[-2.84  0.16  0.32 -3.66 -2.75  2.94  1.07  0.77 -0.54 -2.17  1.35  0.41
  4.12 -0.75  1.17  0.19  2.81] : <54> + (22)
[ 0.44 -0.65 -1.21  0.32  2.82  1.32  1.32  0.81  3.55  2.35 -0.57  0.38
  3.04 -0.24 -0.99 -1.25  0.70] : <55> + (15)
[-2.85 -0.09  0.28 -1.14 -2.39  1.48  0.42 -1.41 -0.69 -2.21  1.84 -0.50
  4.29 -1.82  0.56 -0.24  5.56] : <55> + (22)
[-1.66 -0.89  0.08 -2.12 -2.52  3.01  0.57  0.31 -0.51 -2.00  1.31 -1.66
  2.31 -1.60  0.83  0.40  1.96] : <55> + (22)
[-0.13  0.84 -1.27 -0.53 -1.31  0.95  0.46  0.51  0.53 -2.73 -0.63 -0.19
  0.35  1.24 -0.06  1.20  0.75] : <53> + (22)
[-2.57 -0.12  1.17 -3.34 -3.67  3.21  2.00  1.19 -1.35 -2.20  0.93 -1.27
  7.17 -1.06  0.97  2.06  2.44] : <52> + (22)
[-1.30 -0.48 -0.84 -3.54 -1.49  1.69  0.94  1.47 -0.67 -0.41  0.23 -1.53
  3.99 -1.51  2.22 -0.36  1.58] : <55> + (25)
[ 0.06  0.09 -0.59 -1.62 -1.60 -0.69  1.03  0.17  2.66 -0.50 -0.97 -0.17
 -2.19  1.54 -1.59  1.38 -0.67] : <52> + (16)
[-2.77  1.54  2.35 -3.32 -2.01  2.62 -1.72 -0.43 -1.67 -1.59  1.47  0.60
  4.55 -3.67  1.96  0.09  4.84] : <53> + (22)
[-1.88  0.42  0.32 -2.18 -1.51  1.57  1.47  0.82  0.67 -1.55  0.53  0.26
  1.31 -0.15  0.05  2.46  0.02] : <55> + (22)
[-2.09  1.25  0.38 -3.77 -2.60  0.45  0.55 -0.73  0.22 -0.77  1.52 -0.39
  1.94 -0.39  1.11  1.31  2.51] : <54> + (22)
[-0.80 -0.42 -0.46 -2.71 -1.57  3.06  1.01  0.90 -1.13 -1.97  1.68 -0.40
  1.91  0.25  1.03  1.66  1.43] : <53> + (22)
[ 1.32  0.86 -1.13  0.26  2.80 -1.64  1.07  0.85  3.18  3.25 -1.59 -1.23
 -0.75  0.36 -0.62 -1.08 -2.25] : <55> + (15)
[-2.55 -1.32  2.35 -4.82 -3.32  4.56  0.92 -0.31  0.26 -1.69  1.59 -2.10
  4.21 -1.50  0.35  0.32  3.86] : <55> + (22)
[-1.27  2.02  0.46 -2.79 -2.53  0.75  1.38  0.62  0.97 -1.61  0.37 -1.22
 -0.27  0.78  0.19  3.17  0.11] : <53> + (22)
[ 0.24  0.28 -0.87 -2.38 -1.41  2.18  2.29  2.13  4.93 -0.79 -0.84 -1.16
 -2.48  3.03 -2.49  3.93 -2.92] : <55> + (16)
[ 0.80 -0.37 -0.84 -1.55  0.41  2.88  2.14  2.38  1.50 -0.74 -0.99 -0.53
 -0.31  0.89 -0.05  1.87 -1.72] : <55> + (25)
[ 2.50  0.53 -1.78 -0.84  2.28  1.79  1.67  1.77  4.41  0.86 -2.46  0.31
  0.36  2.15 -1.41  0.55 -3.12] : <55> + (15)
[-2.77  1.23  0.70 -5.21 -0.75  4.97 -0.23  0.19  1.49 -2.07  0.55 -0.36
  6.13 -2.71  0.02  0.60  4.09] : <53> + (22)
[-0.26  0.71 -0.27 -3.00  0.73  1.00  1.15  0.39  1.52  1.70 -0.83 -0.42
  2.57 -1.49  0.93 -1.10  0.27] : <55> + (15)
[ 0.54 -1.12 -1.16 -0.58 -1.05  2.18  2.55  2.61  0.75 -0.36 -0.94 -0.80
  0.68  1.99  1.22  2.56 -2.77] : <53> + (25)
[-0.24  0.84  1.96 -3.14  1.79  1.18 -1.51  0.21  0.28  1.98 -0.37  1.00
  1.19 -2.53  0.94 -1.56 -0.36] : <55> + (15)
[ 0.80 -0.13  0.35 -1.96 -1.75  1.95  0.52  0.44  1.10 -1.39 -0.32 -1.68
 -3.65  0.99 -1.43  2.57 -1.16] : <52> + (16)
[ 0.16 -0.23  3.53 -5.20 -1.47  3.28 -0.33  0.18 -0.64 -0.18 -1.00 -1.95
 -2.74 -1.45  0.88  0.83 -1.96] : <53> + (16)
[-0.71 -0.38  0.09 -3.45 -1.77  1.57  0.85  1.13 -0.31  0.26 -0.42  0.06
  1.74  0.01  1.82  1.47 -0.23] : <52> + (25)
[ 2.73 -0.97 -0.21 -0.89  2.08  0.28 -0.02  0.10  1.16  3.26 -1.59 -1.60
  1.59 -1.46  1.05 -1.72 -0.32] : <55> + (15)
[ 2.60 -1.29 -2.40  1.21  1.68  2.18  1.32  1.30  3.46  0.58 -0.94 -2.03
  2.07  1.97 -1.42  0.18 -0.50] : <55> + (15)
[-1.72  0.50 -0.52 -3.41 -1.68 -0.48  1.72  1.23  0.48  0.45 -0.31  0.97
  1.20  0.41  1.67  1.40  0.97] : <54> + (25)
[ 1.60  0.51 -1.06  0.42 -0.14  2.22  1.50  1.87  0.62 -2.09 -0.64  0.14
 -3.27  2.79 -1.56  3.33 -4.01] : <53> + (22)
[-0.18  0.59  0.38 -1.07 -2.22  0.88  1.28  0.84 -0.74 -2.45 -1.79 -0.17
 -1.94  1.55 -0.07  3.14 -0.75] : <54> + (22)
[-2.12 -1.06  0.19 -2.08 -3.39  1.39  0.56  0.66  0.47 -0.05  0.81 -2.00
  1.48  0.21  0.13  1.02  1.91] : <55> + (22)

[ 2.62  2.52 -0.97 -1.79 -1.95  0.69  0.06 -0.97 -1.91  1.90 -2.76  0.21
 -6.31  0.19 -0.02  0.61 -0.02] : (227) + [15]
[-0.17 -1.64  0.30 -0.57  1.00  1.82 -0.17 -0.02  0.87 -2.35 -1.13  0.01
 -0.79  0.09  1.81  2.12 -0.37] : (234) + [14]
[-0.53 -1.45  0.95 -2.02  0.31  1.92  1.99  0.05  2.69 -2.58  0.75  1.26
 -5.24 -0.69  0.24  0.83  0.37] : (227) + [9]
[ 1.49 -1.62 -0.87 -3.90  1.08 -1.16 -1.13  2.78 -1.07 -4.56 -1.99 -0.72
 -1.42 -0.32  1.12  0.81  2.01] : (225) + [9]
[ 0.89 -1.62  0.95 -0.54 -0.09 -2.55  1.36 -0.03  4.22  0.72  2.42  1.82
  0.91  0.08  3.17  1.50  1.39] : (236) + [9]
[ 0.47 -2.18  0.76  0.73  1.86  2.44  1.89 -0.53  1.45 -0.95  1.22  1.14
 -2.54 -0.06  1.51  1.93  0.12] : (227) + [14]
[ 1.19 -0.91  0.96  4.46  1.02 -0.40  0.52 -1.26  1.55  0.96  0.71  0.25
  1.80 -0.16 -0.36  1.66 -1.32] : (234) + [14]
